In the rows, zero is written as 128.
Here are made-up elements, facts about them, and rows of numbers that follow some of those facts. Name the element behind each unnamed row.

There are 3 kinds of fact about the elements: somor, bidrer, dipem.
savoskek somor belur; pudal somor brosum; pudal somor stezu; pudal somor goskir; zanobrik somor gridram
zanobrik somor noflem; demagan somor pligragir; klagrar somor stulo; klagrar somor refos; tuplo somor brase
stostok somor briklu; drezu somor treflik; lale somor mubrir; lale somor belur; nopon somor klunak
nopon somor mubrir; nopon somor drorir; nopon somor delem; nopon somor flustem; fisur somor stuskan
fisur somor ruklek; flosom somor batrol; flosom somor tife; flosom somor rufor; flosom somor stetrufe
flosom somor skozadrer; drutri somor skagres; drutri somor klidan; stestom somor vobrom; skines somor flotaflan
skines somor vedem; skines somor vadri; derol somor vobik; derol somor klogak; derol somor vadri
dretruskir somor bifom; dretruskir somor refos; dretruskir somor grogrur; lugobru somor klidan; lugobru somor fegrizur
lezak somor vobrom; lezak somor droklus; dobre somor bobebrek; dobre somor druflos; dobre somor briklu
flego somor peflin; brero somor gresen; peklel somor bezes; peklel somor flavak; peklel somor bupleplal
peklel somor noflem; flodraso somor stoba; flodraso somor kuvubrum; flodraso somor nubruk; dreze somor vadri
dreze somor stetrufe; zatrun somor telaros; zatrun somor pomos; zatrun somor plivar; kamar somor goru
kamar somor bifom; trugras somor bezes; trugras somor droklus; dritol somor stezu; bofar somor grogrugros
bofar somor flogo; breklizi somor pomos; breklizi somor pobrem; breklizi somor zife; breklizi somor gridram
breklizi somor trogram; stapa somor greskur; floto somor skagres; soplem somor brase; rugrom somor kudo
trozur somor klifles; trozur somor tife; trozur somor vokla; trozur somor bifom; trozur somor kuvubrum
makun somor floplil; tifal somor bralo; tifal somor flasum; tifal somor belur; mitro somor bezes
mitro somor goskir; bobo somor tife; bobo somor grovik; bratrak somor klufo; bratrak somor ruklek
deklo somor goru; deklo somor treflik; deklo somor vadri; treklam somor nolik; treklam somor drevun
treklam somor fegrizur; begrok somor madro; begrok somor flustem; begrok somor ramaplu; begrok somor ruklek
brilimu somor stoba; fulum somor klifles; fulum somor grovik; fulum somor rovus; fulum somor vutru
fulum somor grogrur; piri somor vutru; gavas somor vuklu; bomem bidrer stetrufe; drulem bidrer rugrom
stumu bidrer golik; delem bidrer negil; drezu bidrer bobebrek; lale bidrer bezes; skogas bidrer drulem
skozadrer bidrer vedem; klufo bidrer sefak; bobebrek bidrer dropla; fisur bidrer stulo; klunak bidrer flustem
bezes bidrer drutri; drutri bidrer skozadrer; gretri bidrer koral; stoba bidrer bomem; goru bidrer vokla
nenon bidrer zatrun; drorir bidrer riklil; lezak bidrer pomos; batrol bidrer flosom; lonimok bidrer savidru
stulo bidrer vutru; brero bidrer vuklu; vedem bidrer zugras; zatrun bidrer stezu; dibe bidrer soplem
telaros bidrer dibe; vuklu bidrer klunak; stetrufe bidrer kuvubrum; bofar bidrer brero; stezu bidrer grovik
savidru bidrer peflin; breklizi bidrer gretri; brestu bidrer stumu; skagres bidrer klogak; soplem bidrer makun
rugrom bidrer nubruk; gritre bidrer pebru; pobrem bidrer ruklek; negil bidrer breklizi; koral bidrer telaros
bobo bidrer bofar; nubruk bidrer drorir; flosku bidrer tife; bratrak bidrer noflem; vutru bidrer zetrar
riklil bidrer flego; skuplen bidrer nenon; ruklek bidrer skagres; golik bidrer goru; vokla bidrer goskir
flasum bidrer dritol; vobik bidrer delem; piri bidrer trogram; gavas bidrer stugel; tife bidrer skogas
savoskek dipem bobebrek; savoskek dipem peflin; pudal dipem bomem; pudal dipem stugel; zanobrik dipem zatrun
zanobrik dipem flosom; briklu dipem zisti; briklu dipem dropla; briklu dipem rugrom; zugras dipem brosum
zugras dipem stugel; zugras dipem skozadrer; demagan dipem druflos; demagan dipem pligragir; demagan dipem tuplo
demagan dipem bupleplal; drulem dipem dibe; drulem dipem sefak; drulem dipem stugel; stumu dipem skuplen
stumu dipem gresen; stostok dipem gritre; stostok dipem dobre; stostok dipem fisur; droklus dipem makun
droklus dipem flustem; droklus dipem golik; klunak dipem bralo; klunak dipem riklil; klunak dipem brase
klunak dipem goskir; stestom dipem sefak; grifo dipem batrol; stoba dipem belur; goru dipem plivar
goru dipem skogas; bifom dipem bralo; bifom dipem floto; drorir dipem bezes; drorir dipem druflos
drorir dipem vedem; lezak dipem treflik; lezak dipem peflin; flego dipem delem; lonimok dipem flosom
lonimok dipem vedem; lonimok dipem noflem; kamar dipem gridram; rufor dipem tiskem; rufor dipem drutri
trugras dipem makun; vuklu dipem delem; vuklu dipem vutru; dritol dipem zisti; dritol dipem trozur
bofar dipem gritre; bofar dipem flavak; stezu dipem druflos; stezu dipem bupleplal; greskur dipem zasuk
greskur dipem flasum; greskur dipem tere; greskur dipem noflem; breklizi dipem tuplo; breklizi dipem begrok
breklizi dipem drezu; skagres dipem kamek; flotaflan dipem gresen; flotaflan dipem plivar; madro dipem treflik
madro dipem pebru; madro dipem lugobru; tifal dipem brilimu; pobrem dipem zisti; pobrem dipem rovus
pobrem dipem skogas; floplil dipem savidru; floplil dipem begrok; negil dipem klagrar; negil dipem soplem
brugru dipem kudo; brugru dipem gritre; brugru dipem makun; brugru dipem bobebrek; brugru dipem doro
koral dipem klagrar; vobrom dipem peklel; vobrom dipem flodraso; nolik dipem tife; nolik dipem faflado
nolik dipem floto; nubruk dipem zasuk; nubruk dipem ramaplu; flosku dipem grogrur; klogak dipem drutri
klogak dipem soplem; klogak dipem stuskan; brorar dipem floto; zife dipem zozin; zife dipem stetrufe
fulum dipem zasuk; negesos dipem bralo; negesos dipem goskir; ruklek dipem kamek; ruklek dipem zetrar
ruklek dipem tife; ruklek dipem kuvubrum; ruklek dipem gretri; grovik dipem lugobru; pomos dipem dropla
pomos dipem tuplo; pomos dipem flustem; pomos dipem skogas; vokla dipem nopon; vokla dipem rugrom
vokla dipem peflin; drevun dipem klagrar; gavas dipem flavak; gavas dipem mitro; gavas dipem dreze

Known rows:
[125 130 114 117 115 104 115 132 145 131 122 125 107 179 129 132 124 138
 120 130 139 127 124 126 110 149 125 103  95 136 147 137 122 133 119 121
 130  79 141 128 107 122 150 133 118] -> stoba
[121 129 120 139 116 140 121 118 150 170 136 117 115 122 141 128 114 122
 109 124 135 116 125 139 110 144 103 117 109 150 125 116 128 124 162 131
 132 138 127 142 125 132 137 141 134] -> zugras
[125 131 112 120 131 126 122 136 147 113 129 104 119 161 112 141 118 129
 121 116 137 139 125 133 147 117  88 119 120 126 139 126 120 123 126 116
 129 128 136 127 118 121 121 135 126] -> lonimok
[112 122 114 113 106 116 123 146 168 100 131 135 146 143 120 130  97 140
 125 121 128 131 125 128 132 118 144 134 142  86 119 128  90 127 140 106
 129 170 154 120  91 129 150 145 114] -> stumu
[133 148 121 138 119 145 121 129 127 149 128 131 110 133 119 133 122 115
 119 124 140 105 126 139 110 136 107 143 135  99 130 112 134 119 165 126
 131 188 145 157 130 134 144 132 134] -> dritol
[116 133 116 122 123 117 117 136 155 111 134 120 122 145 119 135 114 138
 118 123 131 125 124 129 137 126 131 131 124 114 134 130 108 128 124 122
 131 139 140 131 106 127 135 131 120] -> brestu
[124 137 113 147 143 114 130 131 155 104 140 113  92 142 120 137 128 133
 117 122 132 126 119 122 131 142 156 139 144 109 136 143 119 130 100 124
 131 139 117 164 107 130 133 134 125] -> soplem
[ 91 167 120 118 126 114 124 127 129 144 122  89  98 153 141 153 122 149
 117 117 133 125 120 155 182 178  74 129 122  83 139 124 116 130  14 115
 154 125 143 137 128 134  98 119 102] -> brero
[128 133 127 131 127 131 110 126 135 151 130 132 107 134 143 126 119 128
 123 125 136 123 117 131 122 126 123 121 115 143 121 132 131 122 150 136
 130 140 131 129 130 132 143 118 127] -> flogo
[124 132 128 132 125 130 107 125 136 150 129 134 109 136 139 125 119 130
 122 127 137 128 117 133 130 130 125 120 116 141 124 131 133 122 147 137
 130 148 133 131 127 135 141 119 126] -> grogrugros
[126 149 125 134 132 111 118 137 141 109 134 109 108 150 133 134 121 134
 125 131 132 110 117 122 144 131 145 135 110 127 130 126 102 131 111 140
 128 127 133 132 115 123 120 118 127] -> gritre
[133 127 128 125 104 115 105 124 128 161 118 152  99 168 143 124 128 134
 125 133 143 127 120 123  89 151 155 105  92 154 118 153 138 128 147 130
 128  73 141 125 124 131 161 121 122] -> vadri
[118 136 113 126 114 132 111 138 138 151 137 124 135 138 229 131 135 131
 117 126 136 126 114 139 141  90 154 108 120 169 108 135 161 125 170 139
 133 156 132 111 121 124 142 113 122] -> mubrir
[132 135 126 131 119 137  99 128 123 140 129 123 112 103 124 133 126 136
 120 126 133 119 120 129 117 132 140 123 117 140 117 126 132 124 145 133
 132 148 128 143 131 132 152 112 123] -> faflado
[144 141 127 156 113 124 123 120 114 148 131 121 118 114 111 146 132 134
 117 123 142 117 128 124  87 156 183 126 136 135  97 131 118 124 129 122
 133  93 140 158 131 131 139 135 132] -> flodraso
[129 135 127 141 123 131 113 123 134 152 135 133 114 121 139 131 125 132
 118 123 136 122 119 131 119 136 150 127 129 139 116 134 129 120 146 138
 131 141 129 141 131 136 135 120 127] -> tiskem
[120 121 136 129 143 127  98 116 144 152 132 130  93 134 127 115 105 132
 128 125 134 133 116 129 146 122  94 116 112 149 120 139 119 120 133 138
 131 141 121 117 133 140 145 113 126] -> klidan
[130 133 126 101 109 145 120 150 118 147 128 158 117 180 110 126 145 122
 118 117 137 117 114 124 120 139  96 137 110 111 161 130 143 118 185 152
 120 178 137 143 140 135 119 107 127] -> noflem
[132 138 129 131 120 137  97 127 127 141 131 125 111 108 116 132 130 137
 121 125 131 119 119 128 120 135 140 128 123 146 118 130 132 124 143 132
 133 149 130 142 130 134 147 106 123] -> kamek
[133 145 127 145 123 125 109 118 135 136 131 132 101 134 142 127 128 128
 130 127 135 118 125 136 126 121 140 138 137 134 119 131 130 122 158 141
 132 144 142 134 131 141 142 116 130] -> dropla
[135 146 128 146 124 127 110 118 136 138 131 133 105 131 142 127 129 130
 126 128 134 117 124 135 127 126 148 139 138 137 120 138 130 123 155 141
 134 145 140 137 126 143 146 113 130] -> zisti

Which element is each row?
No name comes twice in this set of rows, the named rows included.
[133 135 108 142 143 112  99 144 153  80 128  99  57 156 116 133 132 123
 121 126 126 125 112 116 126 130 161 128 138 103 145 154 141 135  93 117
 128 141  99 176 108 124 152 123 118] -> gretri
[132 140 125 111 112 144 119 141 122 142 127 160 113 169 113 125 143 121
 121 121 134 114 119 132 113 139  98 143 123  97 157 126 140 120 185 148
 124 181 145 146 135 140 134 105 127] -> bupleplal
[124 129 108 149 145 110 129 131 166 103 137 119  75 167 131 129 131 129
 114 124 131 130 115 121 130 141 156 131 139 102 141 150 131 133  99 124
 128 140 109 171 101 132 136 132 121] -> dibe
[132 146 114 151 117 144 125 131 125 142 141  98 136  91 175 146 123 126
 114 120 138 118 124 142 122 100 166 125 145 145  94 118 143 120 149 120
 138 159 134 141 124 122 132 131 129] -> tifal
[127 136 128 137 127 125 106 121 139 145 131 139 109 136 149 123 127 132
 123 126 134 121 119 133 128 128 134 132 122 140 127 138 134 122 155 141
 132 150 135 130 125 140 144 111 127] -> gresen
[127 135 106 127 138 113 119 153 154  95 127 133  62 192 124 124 137 113
 119 124 131 123 110 117 130 139 127 135 126  76 165 146 142 130 121 128
 123 160 109 172 106 125 142 131 116] -> telaros
[109 135 100 105 112 124  96 147 156 118 127  97 130 146 193 137 121 140
 117 128 129 126 118 142 163  97 117  91  94 152 142 126 153 137 132 114
 133 152 131 106  97 111 151 124 112] -> ruklek
[138 155 124 131 117 143 134 142 112 140 129 132 117 134 104 139 118 110
 117 124 140  95 122 130 114 140 121 150 128  86 134  99 121 118 167 130
 129 197 146 165 134 127 128 131 135] -> trugras
[141 124 124 119  95 123  87 130 116 162 110 140 103 148 131 131 127 135
 123 132 145 128 121 124  75 153 150  92  86 150 119 140 145 130 141 116
 129  77 139 130 127 123 177 125 117] -> bifom
[127 122 117 110  83  92 118 144 150 118 119 146 138 173 130 131 103 137
 128 131 137 129 127 116  91 136 204 115 116 104 107 141  88 134 140 101
 127  89 167 112  90 123 170 151 111] -> vokla
[123 135 110  90 103 137 113 141 182 121 134 117 128 201  99 130 149 120
 110 127 119 101 134 135 124 156  38 135  81 133 206 103 113 137 191 155
 120 124 135 131 119 133 112 117 136] -> bezes
[124 147 113 120 117 135 135 140 143 104 135 110 133 144  82 151 131 135
 112 115 131 112 127 129 135 148 102 149 135  90 158 110 103 127 125 124
 130 155 143 155 121 129 108 131 127] -> zatrun
[118 141 102 131 128 113 117 149 162 101 141 105 112 158 211 134 140 137
 114 127 127 128 113 130 162  99 172 119 128 142 131 150 153 134 123 134
 132 136 122 131  98 119 132 116 116] -> delem
[132 138 125 148 134 135 119 121 123 148 133 119 120 110 114 137 112 130
 118 122 143 119 122 134 113 119 129 123 125 140 117 120 131 119 139 125
 132 151 134 145 128 130 143 130 132] -> flego

The same elements again, as new rows of numbers:
Known rows:
[147 163 110  96 136 175 156 110 128 147  69 162 105  99 175 137 177 131
 122 159 135 144 109 124 177 152 140 124] -> vedem
[141 149 113  99 120 158 167 104 109 166 100 159 100  89 167 132 173 128
 118 173 130 137 129 124 185 154 133 127] -> zozin
[132 165 122 136 134 156 156 111 115 163 115 159  89  88 172 151 168 139
 122 163 141 104 106 120 165 157 137 147] -> stezu
[138 157 104 101 129 162 162 100 108 150  99 176 103  85 172 136 169 140
 108 174 133 140 111 113 180 149 144 129] -> druflos
[139 152 123 110 114 149 176 100  83 181  75 145  99  93 145 139 173 121
 143 167 135 106 148 149 205 166 132 137] -> zatrun
[131 164 117 139 128 151 151 117 108 166 118 156  65  84 178 159 165 138
 116 157 136 100  95 118 172 147 130 150] -> pomos
[107 140 126 112  94 180 171  85 123 126 122 170  60  58 139 150 190 128
 101 151 119 165  94 112 166 130 122 121] -> flustem
[117 143 157 120 110 178 177 100 128 141 135 159  80  64 148 146 186 127
 123 157 112 157 117 107 161 145 129 114] -> klunak
[135 156 124 106 127 162 163 107 118 166 117 168  95  86 174 144 174 137
 118 165 130 138 115 109 172 152 136 125] -> vuklu
[151 152 127 106 115 135 184 114  97 185  94 142 104  89 156 148 179 120
 142 171 141  91 152 144 193 157 125 121] -> lezak
[158 149 115  82 128 168 179 116 127 166  63 133 109 101 170 138 183 121
 149 158 133 130 143 145 188 149 132 100] -> piri
[139 159 123 103 141 164 159 108 106 170 130 183 104  90 191 130 155 149
 111 193 117 146 119  90 181 156 130 123] -> nolik
[149 149 110 100 118 157 169 108 107 154  95 162  93  84 165 135 171 138
 111 168 138 128 124 132 189 146 130 120] -> zisti
[138 158  98  95 115 156 165 100 118 159 111 178  95  91 174 134 181 130
 105 180 132 132 118 105 178 154 122 121] -> bobebrek
[142 158 124  93 112 153 167 108 117 172 106 169  87  97 170 144 184 132
 131 169 120 125 121 113 177 149 118 119] -> brugru
[168 147 132  76 122 167 174 129 134 156  41 134 113 110 173 125 194 122
 146 153 141 120 147 155 191 159 132  89] -> bobo
[138 147 115  99 125 161 170 102 108 167  99 158  98  89 170 130 172 130
 116 169 132 137 129 124 188 159 134 123] -> tiskem
[164 145 118  74 125 173 173 121 121 176  45 134  96 106 161 136 184 118
 166 149 129 136 148 154 197 154 128  94] -> dretruskir
[121 167 105 142 130 155 146 100 101 162 102 144  85  89 159 154 173 118
 120 165 159 104 106 130 174 171 133 165] -> noflem
[138 153 111 104 123 162 165 103 114 152 103 162  91  85 175 136 169 133
 104 170 135 139 114 117 180 144 132 124] -> gresen
[136 146 124 113 125 170 158 101 101 165  96 155  83  90 164 136 166 130
 126 173 125 146 130 120 192 157 121 123] -> zetrar

Name these rows:
No name comes twice in this set of rows, the named rows included.
[166 148 124  71 123 170 174 116 118 180  34 147  94 116 148 136 185 122
 180 149 132 138 156 158 208 155 132  98] -> fulum
[156 159 119 107 115 203 154 141 152 153  60 107 121  88 194 134 159 123
 110 146 130 134  99 106 156 151 111 108] -> tife
[144 143 128 104 119 141 175 116  88 196  99 134  86  91 152 143 177 125
 139 161 135  97 154 146 204 168 132 131] -> pudal
[150 147 115  87 106 153 179  94  93 178  84 177 101  99 153 129 177 134
 135 178 123 132 148 130 208 160 116 114] -> dobre
[131 136 150  94  99 158 183  96 114 157 103 175  84  80 140 139 194 128
 136 162 107 139 133 126 184 147 112 105] -> savoskek
[116 147 167 108  98 179 194 116 114 118 139 201  71  74 148 143 203 123
 117 152 126 154 108 122 171 161 135 123] -> drorir
[127 137 142 105 115 161 179 101 129 133 121 162 106  68 156 135 188 129
 110 165 123 139 119 119 159 148 134 117] -> klufo
[125 141 135 118 118 174 170  91 123 135 115 160  92  65 157 129 182 118
 108 173 132 148 117 114 175 150 128 115] -> bralo
[145 152 115 100 119 156 175  97  97 160  77 171  96  87 154 136 170 136
 117 170 128 134 131 137 207 149 136 115] -> tuplo
[148 152 138  97  99 170 183 126 114 174  99 145 134  80 163 134 164 145
 105 162 118 117 131 109 169 166 118 125] -> flosku
[170 145 116  76 123 174 180 124 116 170  23 131  91 109 154 137 181 123
 159 147 134 133 148 166 211 145 124  89] -> trozur
[142 156 126 103 115 182 187 126  98 142 121 175  76  90 180 134 181 113
 117 176 150 147 133 130 191 167 124 122] -> riklil
[146 164 132  90 122 187 177 138 121 152  95 170  92 100 181 139 184 123
 137 152 147 144 115 125 171 167 131 120] -> nubruk
[135 161 133 106 134 162 161 105 117 164 110 184 100  94 169 140 174 138
 126 171 125 135 110 108 171 158 143 138] -> greskur

Now the same elements, written a new way:
Some elements and their rows:
[114 108 137 161 123 146 145 122 139 152 144 115 141 136  99 153 125 145
 133 153 135 142 146 168 122 112 106 119 145 122 132 130 133 125 138 128
 126 127 120 111 140] -> drulem
[128 124 109 130 105 143 147 110 138 135 144 116 146 112 109 127 135 154
 133 143 141 134 125 120 119 101 121 104 122 124 135 134 138 146 143  94
 141 131 120 139 136] -> zisti
[122 124 118 111 103 144 149 110 140 132 142 106 141 111 107 130 133 165
 126 137 139 133 135  96 105 110 121 103 106 122 134 142 132 142 143 104
 142 130 127 146 127] -> tuplo
[121 123 118 147 102 154 150 131 143 165 133 112 139 109  95 134 101 153
 145 150 144 134 136 203  55 120 119 114 102 121 140 148 126 141 142 113
 147 148 152 129 118] -> breklizi
[ 89 123 128 140 122 148 137 125 145 127 144 109 135 147 106 160 145 154
 154 128 139 127 122 154  97 106  96  98 138 122 129 146 141 153 140  96
 140 143 101 141 118] -> ruklek
[127 121 111 125 101 144 152 104 144 117 144 111 141 117 110 126 143 156
 137 141 146 137 116 128 117 111 121 104 125 124 130 129 141 148 144  99
 140 129 117 140 131] -> druflos
[120 121 138 118 116 145 140 116 145 132 139 115 147 113 110 131 138 152
 128 130 135 134 151 120  95  95 109 104 121 125 137 148 136 136 139 115
 140 138 138 146 136] -> stostok
[122 120 129 115 106 143 139 110 150 158 141 103 134 123 100 140 136 163
 117 149 141 130 134 143 107 113 121 110 110 124 134 146 131 133 139 100
 141 132 127 117 118] -> drezu
[121 117 111 178 106 153 152 124 146 155 140 118 148 123 101 139 134 146
 150 159 154 140 114 230  77 116 121 106 140 130 134 155 136 146 143  95
 145 145 125 128 127] -> telaros
[102 117 115 130 120 146 125 122 104 128 149 115 135 141 106 144 143 151
 149 139 138 123 117 188 115  94  90  90 119 117 133 131 140 158 145 101
 138 146  92 139 106] -> klunak
[119 119 101 173 107 149 153 122 124 161 145 106 156 117  94 132 126 149
 136 149 155 136 131 227  74 113 121 102 127 126 129 164 140 158 140  82
 146 144 118 117 125] -> gretri
[123 119 124 136 110 144 134 114 151 154 145 114 139 129 104 136 155 151
 124 156 152 132 122 168 114 103 112 109 136 133 131 141 138 129 142  90
 141 128 111 106 121] -> batrol
[121 121 129 107 114 146 139 122 144 148 139 110 143 115 101 129 145 154
 113 127 146 128 155 119 100  96 106 105 110 131 134 155 134 118 143 106
 141 124 143 103 117] -> kamar
[116 123 120 126 114 145 139 114 153 148 142 106 132 128 101 142 139 158
 130 146 140 132 128 143 105 115 123 105 127 122 136 143 132 139 140 102
 142 136 118 135 121] -> savidru
[ 95 123 118 136 118 147 151 120 128 120 142 118 148 128 112 144 147 158
 154 122 138 128 135 104  97  91 101  98 132 127 137 156 141 144 142 104
 139 137 114 155 135] -> madro
[125 121 135 123 114 142 152 104 166 102 143 102 139 122 112 140 163 153
 129 129 143 141 133 131 109 108 120  93 142 125 132 150 145 147 137 118
 140 140 128 147 143] -> fegrizur
[112 126 129 144 133 146 145 121 164 154 149 108 139 144  92 164 153 152
 107 156 148 131 124 120 123 114 108 108 148 135 123 161 134 134 140  91
 140 126  99  91 128] -> tife
[130 115 118 126 110 142 137 116 125 146 142 113 149 105 107 114 125 150
 129 139 137 135 150 139 108  94 117 102 115 119 137 142 135 142 142 100
 140 131 123 142 130] -> dobre
[120 119 132 138 110 142 131 116 154 158 143 108 140 129 112 124 134 146
 143 142 139 135 125 176 111 109 120 107 127 120 134 133 135 140 139  91
 141 130 125 129 124] -> brestu
[113 118 131 141 125 145 161 117 143 155 143 111 139 128  91 160 113 160
 111 161 128 140 144 114 124 118 126 119 130 116 134 137 125 131 137 119
 130 126 105 123 147] -> rugrom
[129 118 126 130 114 149 133 128 128 136 139 123 143 109 108 105 117 137
 137 128 140 138 144 160  98  99 112 101 119 117 138 132 133 130 147 121
 140 128 152 134 124] -> pudal

Rows to name:
No name comes twice in this set of rows, the named rows included.
[116 125 132 118 108 146 148 110 153 111 140 112 139 123 112 143 148 155
 137 132 140 134 129 114 106 104 109 105 127 126 133 139 138 144 141 111
 141 136 132 133 133] -> floplil
[119 124 134 109 104 148 146 115 151 123 139 107 135 115 109 138 132 156
 135 127 137 134 141 125  94 107 103 109 100 121 135 135 136 138 143 117
 140 134 149 133 125] -> demagan
[130 122 133 136 116 147 132 128 127 161 139 126 138 118 106 125 114 144
 139 152 134 135 131 168 105  98 112 108 121 119 140 125 128 135 143 109
 142 137 133 135 124] -> lezak
[128 118 107 106 102 143 136 113 129 156 142 108 142 108 103 109 132 153
 116 132 149 130 150 139 105 103 111 110  97 125 131 139 130 120 147  94
 140 116 136 104 113] -> flosom
[120 122 148 133 120 143 137 112 159 121 146  97 141 135 104 149 150 149
 126 140 137 138 128 178 108 111 115  94 141 122 129 146 143 154 135 107
 142 145 123 132 131] -> skagres
[120 117 132 130 103 146 134 114 142 138 142 109 139 128 110 137 136 149
 146 145 142 136 124 188 104 114 108 113 120 120 135 117 136 136 142 105
 137 134 133 122 115] -> lonimok
[125 119 107 122 112 145 139 120 137 143 142 117 147 112 108 116 138 150
 127 142 146 132 139 127 113  97 109 103 114 127 134 144 137 131 145  94
 141 122 119 120 123] -> brilimu
[126 136 130 146 116 147 138 126 159 127 145 121 143 121 115 116 136 135
 145 139 143 140 105 132 115 112 118  92 148 126 129 140 138 159 147  98
 148 126 118 144 131] -> goskir
[114 119 126 142 117 144 153 116 146 148 143 109 137 131  93 166 122 165
 119 161 131 138 131 114 120 121 128 114 133 120 132 134 128 137 139 117
 134 129 107 130 141] -> skogas
[117 134 164 136 105 136 113 113 204 166 140 104 147 141 129 134 144 150
 147 136 141 129 122 154 100 108 112 129 145 128 131 128 134 135 134  49
 147 122 126 106 124] -> goru

